Below are the code and all the weights of a small trained network. Each question names an input and a class and asks about switching units off, where a switched-off unit gives its printed mean instead of its output.

import numpy as np


def w(rows, s, z=0):
    codes = np.array(rows[::2]) - 128.0
    scale = np.full(codes.shape[1], s)
    scale[-1] = z or s
    return codes * scale


def f(y):
    return np.maximum(y, 0)


def log_softmax(a):
    a = a - a.max(-1, keepdims=True)
    return a - np.log(np.exp(a).sum(-1, keepdims=True))


def net(x, mask):
    res = np.array(x, float).reshape(1, 8) / 4 @ E
    y = f(res @ A[0][:, :-1].T + A[0][:, -1])
    res = res + np.where(mask, y, B[0][:, -1]) @ B[0][:, :-1]
    return log_softmax(res[-1] @ U[:, :-1].T + U[:, -1])


A, B = {}, {}
E = w([
[66,178,96,95,100,209,142,234,171],'x0',
[105,127,86,25,53,151,83,118,113],'x1',
[140,86,68,158,116,60,199,80,131],'x2',
[128,95,155,254,67,100,66,140,192],'x3',
[156,229,102,157,173,164,171,81,136],'x4',
[89,239,160,145,79,151,199,64,81],'x5',
[161,188,81,134,135,54,235,235,130],'x6',
[93,184,181,49,191,51,129,169,215],'x7',
],0.0073)
A[0] = w([
[110,65,148,100,138,74,97,253,184,225],'neuron 0',
[135,147,126,121,133,142,148,146,141,97],'neuron 1',
[94,125,186,190,174,128,142,100,178,205],'neuron 2',
[127,90,69,111,95,136,115,150,123,128],'neuron 3',
[129,130,123,125,135,120,155,134,100,167],'neuron 4',
[116,171,154,141,164,179,62,142,152,141],'neuron 5',
[132,54,84,139,105,56,203,99,128,111],'neuron 6',
[140,119,105,124,111,125,130,132,138,53],'neuron 7',
[133,52,150,99,117,72,108,66,71,174],'neuron 8',
[120,148,125,99,108,154,121,105,126,250],'neuron 9',
[134,97,144,133,152,127,110,167,125,152],'neuron 10',
[130,164,111,132,141,173,88,184,116,192],'neuron 11',
[109,97,146,159,152,116,184,114,119,130],'neuron 12',
[126,118,81,147,112,88,119,140,115,177],'neuron 13',
[162,164,145,121,180,118,225,133,66,78],'neuron 14',
[106,160,106,98,133,152,198,95,171,82],'neuron 15',
[155,141,132,134,136,134,108,168,150,53],'neuron 16',
],0.015,0.0022)
B[0] = w([
[84,120,114,134,104,123,4,130,178,252],'neuron 0',
[137,113,119,145,124,159,104,122,142,153],'neuron 1',
[169,110,135,91,132,130,180,126,119,191],'neuron 2',
[144,149,154,110,156,107,156,123,142,177],'neuron 3',
[119,170,147,154,151,111,133,83,136,156],'neuron 4',
[163,102,131,117,104,121,183,121,139,185],'neuron 5',
[167,97,168,110,109,136,181,130,150,215],'neuron 6',
[135,130,130,141,132,105,138,128,137,140],'neuron 7',
[141,101,134,108,117,114,99,172,218,220],'neuron 8',
[140,116,113,153,140,119,108,162,153,171],'neuron 9',
[121,142,122,106,118,105,98,132,148,167],'neuron 10',
[147,103,149,116,122,81,155,106,169,183],'neuron 11',
[151,125,124,85,122,127,156,110,117,171],'neuron 12',
[147,103,137,86,149,136,127,116,129,165],'neuron 13',
[94,155,99,166,124,162,135,130,59,214],'neuron 14',
[104,124,135,132,143,108,70,133,115,184],'neuron 15',
[115,117,139,113,150,123,102,121,137,153],'neuron 16',
],0.017,0.016)
U = w([
[161,141,225,82,112,165,212,111,100,192],'0',
[7,223,126,151,140,195,75,116,26,5],'1',
[61,125,181,93,99,134,1,144,197,239],'2',
],0.0075,0.0014)

Each question gives the input, the list of numbers given to net, and the class t.
The units are the neurons (one row each of A and B). Each row of codes is followed by its name. A weight is (code - 128) times the scale printed after its matrix; where a second scale follows, it is the last column's (A, B and U).
mask holds one flag per neuron, in row order. A switched-off neuron (its flag False) gives its mean, the last column of its row in B, instead of its output. The means were averaged over made-up inputs and are rounded, as every weight is.
A unit's drop is (log p(t) with every unit on - log p(t) with that unit switched off) / (log p(t) with every unit on - log p(t) with every unit switched off).
The circuit of an input: a set's keep is (log p(t) with only the set's units on - log p(t) with every unit switched off) / (log p(t) with every unit on - log p(t) with every unit switched off). Starting from the 12 units with the biggest drops (on a tie, the unit counted first), units are removed one at a time, each time the one whose removal leaves the highest keep (on an exact tie, the one counted first), for as long as the keep stays at least 0.8.
units of the circuit, in order: the units of the circuit, biggest drop first
unit that matters most: the unit with the biggest drop
top k neurons: the k neurons with the biggest drops, biggest first
drop of u: that unit's drop, to one decimal
input [-8,-1,-4,4,3,6,-1,-3], class 0: unit that matters most => neuron 0
input [2,-2,-6,-5,1,-2,4,-5], class 1: units of the circuit, in order => [neuron 14; neuron 8]
input [4,4,-7,3,3,8,-3,-2], class 0: top 2 neurons => [neuron 0; neuron 5]
input [3,0,7,8,7,6,6,5], class 0: top 2 neurons => [neuron 0; neuron 2]
input [-3,8,-3,-2,7,-2,8,-5], class 1: top 2 neurons => [neuron 14; neuron 6]
input [1,8,-4,-1,5,5,5,7], class 1: units of the circuit, in order => [neuron 8; neuron 14]
input [-3,-5,0,1,5,7,-1,6], class 0: top 3 neurons => [neuron 2; neuron 0; neuron 12]
input [6,3,2,8,1,6,-6,-4], class 0: top 2 neurons => [neuron 0; neuron 8]
input [-6,-3,7,3,-2,0,-2,4], class 0: drop of neuron 0 => 0.1
input [1,7,4,-3,-2,7,5,0], class 1: drop of neuron 1 => 0.0
input [-3,-2,6,6,5,-4,-4,-1], class 0: drop of neuron 0 => 0.2
